Where the symbols take the elements:
^: pera->luki, ridi->kemu, kete->mimo, sapi->rumu, keba->kido, lido->mafa, dode->momi, rumu->bima, pafe->rune, remu->pafe, tuza->nota, nere->bile, kemu->zede, fedi->bido, kote->resi, tomi->zoka, mafa->bake, tina->tuzo, foso->supe, puga->dazu, nitu->lole, niko->boku, supe->fedi, meba->nitu, fona->vake, bama->lako, vake->baro, toza->lome, konu->remu, ruma->lile, bido->meva, zeto->zire, lile->zita, rune->pusu, fave->kote, boku->fona, bile->miva, baro->kete, lisi->tuza, giro->zivu, laba->foso, pusu->toza, kiti->rode, pali->tina, beme->bama, luki->modu, bima->keba, zivu->kela, zire->pali, mimo->laba, kido->giro, meva->zeto, tema->nole, lako->fopu, pifa->tema, nema->roli, fopu->fube, zita->beme, miva->lisi, dazu->nipa, fube->pifa, zoka->konu, soti->fave, rope->nere, nota->leru, pezi->dode, nipa->sidu, resi->kiti, lole->soti, leru->pera, zede->lode, sidu->niko, kela->tomi, nole->rope, lode->ruma, modu->meba, bake->pezi, tuzo->nema, rode->lido, lome->puga, momi->ridi, roli->sapi
+: pera->remu, ridi->foso, kete->luki, sapi->dode, keba->kemu, lido->fona, dode->mimo, rumu->momi, pafe->fopu, remu->lako, tuza->tomi, nere->kido, kemu->supe, fedi->soti, kote->nipa, tomi->zita, mafa->vake, tina->lido, foso->nitu, puga->rope, nitu->toza, niko->lisi, supe->lole, meba->pusu, fona->nota, bama->tina, vake->leru, toza->tema, konu->bama, ruma->meva, bido->fave, zeto->resi, lile->zeto, rune->fube, fave->dazu, boku->tuza, bile->giro, baro->pera, lisi->kela, giro->lode, laba->meba, pusu->pifa, kiti->niko, pali->rode, beme->pali, luki->pafe, bima->ridi, zivu->ruma, zire->kiti, mimo->modu, kido->zede, meva->kote, tema->rumu, lako->tuzo, pifa->sapi, nema->bake, fopu->nema, zita->zire, miva->zivu, dazu->nere, fube->roli, zoka->beme, soti->puga, rope->keba, nota->zoka, pezi->kete, nipa->bile, resi->sidu, lole->lome, leru->konu, zede->fedi, sidu->miva, kela->lile, nole->bima, lode->bido, modu->rune, bake->baro, tuzo->mafa, rode->boku, lome->nole, momi->laba, roli->pezi
~: pera->fopu, ridi->lole, kete->rune, sapi->laba, keba->fedi, lido->leru, dode->meba, rumu->foso, pafe->roli, remu->nema, tuza->beme, nere->lode, kemu->soti, fedi->dazu, kote->miva, tomi->pali, mafa->pera, tina->vake, foso->lome, puga->kido, nitu->nole, niko->tomi, supe->puga, meba->tema, fona->konu, bama->mafa, vake->remu, toza->bima, konu->tuzo, ruma->resi, bido->nipa, zeto->niko, lile->kiti, rune->sapi, fave->bile, boku->zoka, bile->ruma, baro->pafe, lisi->zita, giro->meva, laba->toza, pusu->rumu, kiti->tuza, pali->fona, beme->lido, luki->fube, bima->supe, zivu->zeto, zire->boku, mimo->pusu, kido->bido, meva->sidu, tema->ridi, lako->bake, pifa->momi, nema->kete, fopu->pezi, zita->rode, miva->lile, dazu->giro, fube->dode, zoka->tina, soti->nere, rope->zede, nota->bama, pezi->modu, nipa->zivu, resi->lisi, lole->rope, leru->lako, zede->fave, sidu->kela, kela->zire, nole->kemu, lode->kote, modu->pifa, bake->luki, tuzo->baro, rode->nota, lome->keba, momi->nitu, roli->mimo
*: pera->tuzo, ridi->toza, kete->fopu, sapi->modu, keba->lole, lido->zoka, dode->rune, rumu->meba, pafe->bake, remu->mafa, tuza->zire, nere->fedi, kemu->lome, fedi->rope, kote->giro, tomi->kiti, mafa->konu, tina->nota, foso->tema, puga->kemu, nitu->rumu, niko->lile, supe->nole, meba->sapi, fona->beme, bama->fona, vake->bama, toza->momi, konu->lido, ruma->nipa, bido->nere, zeto->miva, lile->sidu, rune->pezi, fave->kido, boku->zita, bile->bido, baro->lako, lisi->zeto, giro->fave, laba->pifa, pusu->dode, kiti->kela, pali->tuza, beme->boku, luki->nema, bima->nitu, zivu->kote, zire->lisi, mimo->fube, kido->soti, meva->bile, tema->laba, lako->vake, pifa->mimo, nema->pera, fopu->baro, zita->niko, miva->meva, dazu->zede, fube->kete, zoka->rode, soti->keba, rope->supe, nota->pali, pezi->pafe, nipa->lode, resi->zivu, lole->bima, leru->tina, zede->puga, sidu->ruma, kela->resi, nole->foso, lode->dazu, modu->roli, bake->remu, tuzo->leru, rode->tomi, lome->ridi, momi->pusu, roli->luki
@: pera->nema, ridi->lome, kete->fube, sapi->meba, keba->soti, lido->konu, dode->pusu, rumu->nitu, pafe->pezi, remu->bake, tuza->pali, nere->bido, kemu->puga, fedi->nere, kote->zivu, tomi->rode, mafa->remu, tina->leru, foso->nole, puga->zede, nitu->bima, niko->zita, supe->rope, meba->rumu, fona->bama, bama->vake, vake->lako, toza->ridi, konu->mafa, ruma->sidu, bido->bile, zeto->lisi, lile->niko, rune->dode, fave->giro, boku->beme, bile->meva, baro->fopu, lisi->zire, giro->kote, laba->tema, pusu->momi, kiti->tomi, pali->nota, beme->fona, luki->roli, bima->lole, zivu->resi, zire->tuza, mimo->pifa, kido->fave, meva->miva, tema->foso, lako->baro, pifa->laba, nema->luki, fopu->kete, zita->boku, miva->zeto, dazu->lode, fube->mimo, zoka->lido, soti->kido, rope->fedi, nota->tina, pezi->rune, nipa->ruma, resi->kela, lole->keba, leru->tuzo, zede->dazu, sidu->lile, kela->kiti, nole->supe, lode->nipa, modu->sapi, bake->pafe, tuzo->pera, rode->zoka, lome->kemu, momi->toza, roli->modu
§: pera->bake, ridi->nole, kete->roli, sapi->pusu, keba->puga, lido->bama, dode->pifa, rumu->toza, pafe->kete, remu->baro, tuza->rode, nere->fave, kemu->rope, fedi->kido, kote->ruma, tomi->boku, mafa->lako, tina->konu, foso->bima, puga->fedi, nitu->ridi, niko->zire, supe->keba, meba->momi, fona->tina, bama->leru, vake->tuzo, toza->foso, konu->vake, ruma->miva, bido->giro, zeto->kela, lile->lisi, rune->mimo, fave->lode, boku->pali, bile->kote, baro->nema, lisi->kiti, giro->nipa, laba->rumu, pusu->laba, kiti->zita, pali->zoka, beme->nota, luki->pezi, bima->lome, zivu->sidu, zire->tomi, mimo->sapi, kido->dazu, meva->zivu, tema->nitu, lako->pera, pifa->meba, nema->pafe, fopu->luki, zita->tuza, miva->resi, dazu->bido, fube->modu, zoka->fona, soti->zede, rope->soti, nota->lido, pezi->fube, nipa->meva, resi->lile, lole->kemu, leru->mafa, zede->nere, sidu->zeto, kela->niko, nole->lole, lode->bile, modu->dode, bake->fopu, tuzo->remu, rode->beme, lome->supe, momi->tema, roli->rune

The rows follow the links: the fewer symbols apart two elements are, the more alike their rows tend to be.

Known rows, each with its element:
46 283 294 -38 14 -26 -50 161 -61 -14 219 -73 -47 19 -40 -43 48 15 9 95 -52 -118 23 -147 -27 108 147 57 -14 -33 -302 -54 -44 24 -56 -56 171 -27 -39 31 -6 45 199 -> miva
108 158 211 -4 36 -70 94 11 -82 -2 151 -33 -29 -87 -86 -81 235 -88 96 227 -51 80 74 -194 -81 -28 -93 45 93 60 -86 -114 -75 140 -46 -57 201 -4 -198 -62 67 196 94 -> lile
259 259 133 -56 125 -62 59 -44 -66 -12 74 42 -60 58 86 -166 35 -75 126 -2 94 26 -8 82 -18 131 -59 114 111 53 9 267 54 -139 -100 -90 210 67 147 -18 176 82 42 -> lido
-213 -120 -80 92 23 -105 -176 -62 6 -63 -144 82 -123 59 166 -84 -126 21 2 -51 102 34 -14 139 168 -37 -32 -11 308 -172 62 68 -146 -86 77 105 -159 -129 68 2 88 -96 -73 -> dode
22 -84 6 -107 -19 60 97 24 -9 -46 -233 165 130 0 -249 6 -126 64 -122 -166 -128 -20 163 55 -226 -39 -22 104 -251 -35 -100 -83 -2 -38 -7 17 -207 -89 39 -175 -67 -69 -134 -> ridi
178 152 -6 -61 65 22 9 28 70 34 207 -111 -27 74 116 65 -2 -11 71 -63 -5 -45 -122 59 117 215 87 -97 -78 64 30 180 184 -67 -81 -96 177 180 210 216 20 -27 62 -> beme
-350 -65 -161 185 -29 -29 -110 45 -28 -1 -9 -47 -37 72 242 -63 -128 7 -38 47 184 22 -49 59 116 -152 103 22 162 27 85 78 -26 -105 38 82 -155 -236 -12 -2 -30 -99 -68 -> pusu
27 -158 -161 103 -46 -55 -121 -67 0 70 -45 17 70 -23 148 -19 158 -150 58 -81 245 -37 -92 51 80 -189 -58 136 87 -30 74 78 -169 28 169 190 161 62 -40 -115 -13 52 148 -> tuzo
-303 -22 152 47 -21 -144 -110 97 1 -57 -6 -68 -126 -10 -44 -14 -79 95 -58 58 -150 -18 34 -115 83 21 77 -135 135 -211 -222 -155 -125 41 -52 53 -132 -178 -75 114 -58 -140 1 -> keba
68 194 132 -92 -46 130 -140 170 41 -27 88 -31 -44 52 -46 102 -97 163 -79 -19 -65 -198 0 -36 19 167 227 43 -94 -79 -261 -111 -7 13 120 -90 80 35 46 76 -14 3 245 -> meva
-70 -214 -177 131 -57 -57 12 34 15 174 96 -99 191 -2 108 41 129 -202 -10 -192 141 -24 -127 -13 83 -146 29 7 -185 47 107 155 13 -19 -6 181 74 79 15 64 -180 -110 20 -> baro
-112 45 -47 0 1 171 118 5 -20 -77 -8 -22 -29 -51 -45 45 9 100 -7 310 -112 106 43 -96 -94 -56 -44 -103 17 196 153 -188 111 113 -14 -212 -175 -118 -180 -34 95 153 -150 -> nere
143 -46 -71 75 15 -74 -99 -134 -53 14 -75 91 4 -7 145 -95 122 -121 74 -43 229 12 -42 100 34 -115 -120 211 196 -27 60 68 -170 -13 169 127 189 66 -45 -179 93 143 126 -> vake
174 -76 1 -22 -11 -16 46 -108 -11 -1 10 -2 -16 -132 -84 81 247 -66 77 160 -38 89 -15 -112 -28 -81 -195 -50 72 65 76 -171 -69 240 92 -21 176 156 -225 -40 27 212 103 -> niko
-8 -104 83 -107 -64 -1 -6 2 44 -66 -265 158 38 -26 -233 24 -142 90 -114 -189 -159 -57 151 66 -119 28 3 33 -114 -190 -176 -132 -93 -2 21 72 -203 -66 37 -122 -71 -126 -55 -> nole
132 -74 40 -72 119 -163 194 -128 0 1 -144 102 11 -22 -90 -103 -58 -77 35 -185 -102 130 40 121 -57 72 -190 -27 6 -83 51 223 43 -123 -185 48 -99 46 202 30 42 -135 -209 -> pezi
-262 1 -123 122 -40 61 45 115 -32 67 19 -50 139 72 122 -56 -98 -32 -93 63 128 21 16 -23 -57 -206 122 95 -123 201 128 95 129 -118 -28 24 -202 -255 -45 -96 -79 -66 -144 -> momi
-147 -124 -64 29 13 -131 -156 -101 15 -73 -203 122 -135 50 121 -99 -133 42 14 -85 69 37 0 158 119 6 -48 4 323 -182 46 62 -127 -97 61 129 -130 -97 102 -6 112 -101 -84 -> mimo
-125 -95 113 -73 -50 -64 -102 36 40 -80 -149 106 -52 -18 -194 14 -136 123 -111 -130 -168 -83 112 6 -26 58 63 -38 16 -280 -252 -171 -155 20 13 96 -156 -77 23 -11 -65 -168 11 -> lole
-79 -28 -77 23 -7 117 171 57 -25 19 -110 68 197 37 -79 -41 -101 2 -111 -43 -3 31 107 20 -215 -153 58 116 -259 148 56 16 122 -97 -89 -25 -228 -179 -17 -187 -74 -29 -188 -> toza
71 2 -113 -77 -42 315 12 -43 48 -86 -136 52 -10 -22 -117 164 -75 199 -80 142 -116 -31 43 23 -119 15 24 -30 -111 128 128 -220 127 135 135 -215 -133 13 -102 -61 71 145 -19 -> bido
19 -104 49 -96 -35 28 59 -19 27 -50 -226 161 68 -14 -251 11 -133 81 -124 -176 -138 -60 163 52 -184 -28 -4 78 -175 -146 -142 -107 -60 -26 1 47 -198 -64 54 -146 -42 -86 -106 -> bima
-319 -13 -131 159 -36 48 -33 123 -31 51 9 -62 67 87 204 -44 -107 -30 -53 60 149 18 -20 9 26 -184 159 69 -41 138 109 87 64 -146 -2 29 -179 -260 -27 -51 -53 -84 -132 -> laba
-5 -94 -20 -16 61 -166 -22 -169 34 -90 -230 166 -137 -10 -11 -137 -126 15 25 -134 -6 76 58 200 35 64 -177 0 264 -186 43 116 -106 -118 -29 98 -104 -11 170 -35 112 -125 -136 -> rune
-39 -203 -181 134 -76 -57 -108 4 14 156 30 -66 151 -6 160 47 143 -167 19 -138 225 -29 -130 19 119 -194 0 56 -56 -11 79 103 -101 19 120 198 139 78 -34 -26 -125 -42 107 -> remu
104 19 -102 -105 -48 332 -46 -7 67 -81 -127 56 6 -2 -93 175 -101 224 -96 55 -91 -86 24 70 -95 41 47 -21 -126 90 84 -244 106 112 159 -193 -89 58 -61 -29 56 113 36 -> lode
80 -83 -9 -14 89 -139 217 -56 14 73 3 17 104 -21 -63 -54 -9 -154 28 -204 -66 94 22 44 -59 25 -135 -42 -157 4 63 240 124 -129 -233 79 -53 53 166 54 -47 -173 -215 -> luki

Each walk starts at a row. The symbols on each line, taken left to right, move it on to the next element.
Each answer is a row, close to the row of the element it stands for.
start 73 211 267 -9 60 -106 99 77 -87 -6 187 -41 -37 -47 -80 -112 194 -46 52 222 -30 44 63 -193 -59 -13 -37 56 55 48 -166 -84 -75 83 -74 -36 205 -28 -167 -59 44 156 106
@ § 164 -124 -70 -25 -41 32 27 -115 26 -9 9 -27 -1 -136 -98 129 262 -63 81 117 -9 52 -48 -94 3 -76 -185 -57 14 31 115 -184 -66 258 130 -41 188 186 -188 -16 39 192 96
~ + § 140 -80 -136 -43 -20 102 -64 -34 128 44 140 -145 -5 5 55 201 49 18 17 -67 -38 -62 -176 17 163 150 46 -189 -111 15 120 21 97 105 54 -45 166 295 87 237 -49 -6 112
start 252 213 120 -40 115 -80 56 -96 -56 -6 16 88 -70 35 82 -170 38 -82 136 -6 123 32 10 93 -22 92 -104 169 187 58 20 205 -17 -130 -54 -30 193 76 104 -81 182 122 41
* ~ 239 185 89 -42 97 -94 45 -111 -57 -11 -16 113 -64 24 95 -172 70 -89 127 16 158 41 35 97 -17 59 -164 200 212 42 29 166 -82 -100 18 -10 178 67 76 -139 205 144 73
~ * @ 102 -97 -107 75 -47 -70 -116 -97 -18 41 -67 87 27 -20 143 -54 137 -118 90 -78 281 -6 -35 79 65 -171 -89 182 156 -25 70 76 -199 23 178 152 189 55 -55 -164 34 102 143
start 34 37 -92 -58 -21 284 77 -38 29 -85 -114 23 -16 -47 -97 117 -54 175 -43 197 -110 29 59 -7 -113 -7 -33 -45 -52 161 150 -228 120 117 87 -245 -134 -12 -126 -70 82 184 -76
@ @ @ 32 249 246 -47 -4 -3 -106 175 -26 -7 202 -74 -52 52 -17 -6 -20 55 -16 47 -39 -164 38 -96 -20 141 194 40 -69 -46 -302 -62 -21 -10 2 -53 149 -11 14 56 -9 27 227
§ ^ + 156 -12 82 -34 -6 -31 72 -77 -52 -10 66 -7 -36 -130 -106 22 262 -83 95 215 -34 103 27 -146 -42 -82 -173 3 85 63 39 -149 -83 206 44 -54 199 104 -248 -79 51 240 72
start 121 69 120 -24 15 -65 83 -40 -79 3 110 -25 -29 -136 -88 -37 257 -77 84 224 -33 86 44 -161 -62 -57 -143 24 96 70 -41 -126 -82 164 2 -41 174 59 -215 -83 50 212 70
§ ^ ^ 227 279 130 -44 129 -50 75 -19 -44 20 125 14 -89 61 107 -109 9 -50 114 -31 56 17 -31 54 16 196 -24 61 51 68 -11 242 115 -143 -106 -95 175 96 170 37 123 43 44
@ ^ -15 -179 -188 116 -74 -60 -149 -37 11 114 7 -18 107 7 167 8 135 -158 41 -106 267 -37 -116 68 107 -185 -22 98 27 -11 97 55 -150 47 151 200 166 90 -62 -76 -91 20 140
start 119 -75 36 -78 85 -174 97 -160 -6 -31 -189 128 -45 -14 -77 -104 -79 -42 62 -167 -89 114 69 143 -32 85 -196 -31 107 -118 54 181 -1 -143 -151 68 -89 14 195 -21 88 -126 -198
@ ^ @ -228 -2 -112 109 -12 80 103 103 -62 51 -34 -18 162 62 83 -52 -83 -44 -80 39 97 39 36 -18 -116 -195 121 87 -187 183 108 68 118 -119 -63 -10 -198 -216 -58 -119 -86 -49 -174
+ + * -322 -86 -139 144 -25 -64 -175 12 -15 -9 -61 16 -67 109 239 -69 -138 0 -23 5 162 11 -66 77 149 -116 60 21 221 -50 92 58 -87 -95 55 105 -154 -213 1 7 15 -89 -32
start 123 37 -38 -118 -80 303 -127 37 85 -66 -69 32 0 34 -89 200 -129 220 -105 -38 -91 -174 -8 61 -62 139 151 16 -161 -17 -67 -187 51 69 192 -153 -28 62 50 4 8 71 145
§ @ * 78 159 67 -95 -43 196 -159 125 45 -39 48 -1 -25 66 -61 136 -125 196 -86 -52 -74 -211 -13 0 11 175 226 10 -137 -58 -211 -143 28 20 128 -85 68 60 68 45 0 1 226
§ @ 26 280 294 -19 34 -82 25 140 -79 -12 231 -54 -55 -25 -31 -85 82 -4 32 143 -43 -39 52 -185 -30 87 89 77 25 -6 -281 -70 -48 13 -69 -56 188 -31 -79 22 15 71 167
start 70 -89 -1 -50 75 -155 61 -169 7 -47 -219 160 -88 -17 -22 -120 -95 -10 40 -178 -73 84 49 173 7 79 -204 0 185 -164 52 145 -65 -114 -81 63 -110 -11 178 -25 110 -127 -171
* 109 -77 25 -48 110 -156 207 -116 -1 44 -83 48 31 -16 -100 -79 -18 -121 42 -204 -88 120 37 98 -60 48 -166 -44 -84 -27 56 246 80 -137 -220 74 -64 36 193 24 -8 -158 -241
+ + 54 -82 -19 -11 55 -130 237 -39 -6 94 48 -41 147 -6 -42 -51 29 -181 34 -232 -26 97 -31 41 -37 -5 -73 -62 -217 14 74 272 143 -110 -220 99 -26 81 140 76 -115 -155 -168
start 154 -143 -121 -43 -54 76 -21 -123 65 -5 0 -42 6 -105 -74 174 212 -15 67 65 -36 39 -83 -40 55 -46 -142 -118 13 37 132 -146 -53 247 169 -23 167 231 -134 33 6 180 111
@ 155 -124 -165 -39 -29 107 -86 -68 140 22 98 -128 15 -36 26 219 112 21 34 -56 -18 -38 -159 16 154 111 -8 -183 -88 3 117 -54 65 171 95 -50 155 295 26 209 -62 41 123
+ * @ 157 -150 -175 -38 -59 112 -69 -85 112 40 47 -95 2 -61 -8 230 121 1 37 -26 -20 -34 -154 -1 128 40 -54 -181 -54 -1 142 -94 36 212 136 -24 175 269 -35 125 -35 65 135
start 191 22 -5 10 18 -85 -58 -135 -56 6 -71 118 -28 -17 121 -142 85 -102 112 -22 215 38 -3 90 -8 -77 -152 223 208 9 68 114 -178 -43 117 91 184 55 3 -169 139 153 125
* * 209 244 81 -70 105 -16 65 -10 -26 26 175 -40 -21 69 91 -57 -10 -49 111 -23 17 -15 -60 56 40 217 10 12 -9 85 9 275 147 -141 -145 -86 190 143 193 122 112 13 17
+ § ~ 232 107 43 3 69 -74 -20 -117 -82 -4 -56 121 -59 11 98 -162 84 -97 143 -25 176 36 21 112 -12 -34 -139 224 217 19 37 145 -131 -67 61 38 182 34 43 -165 191 156 111
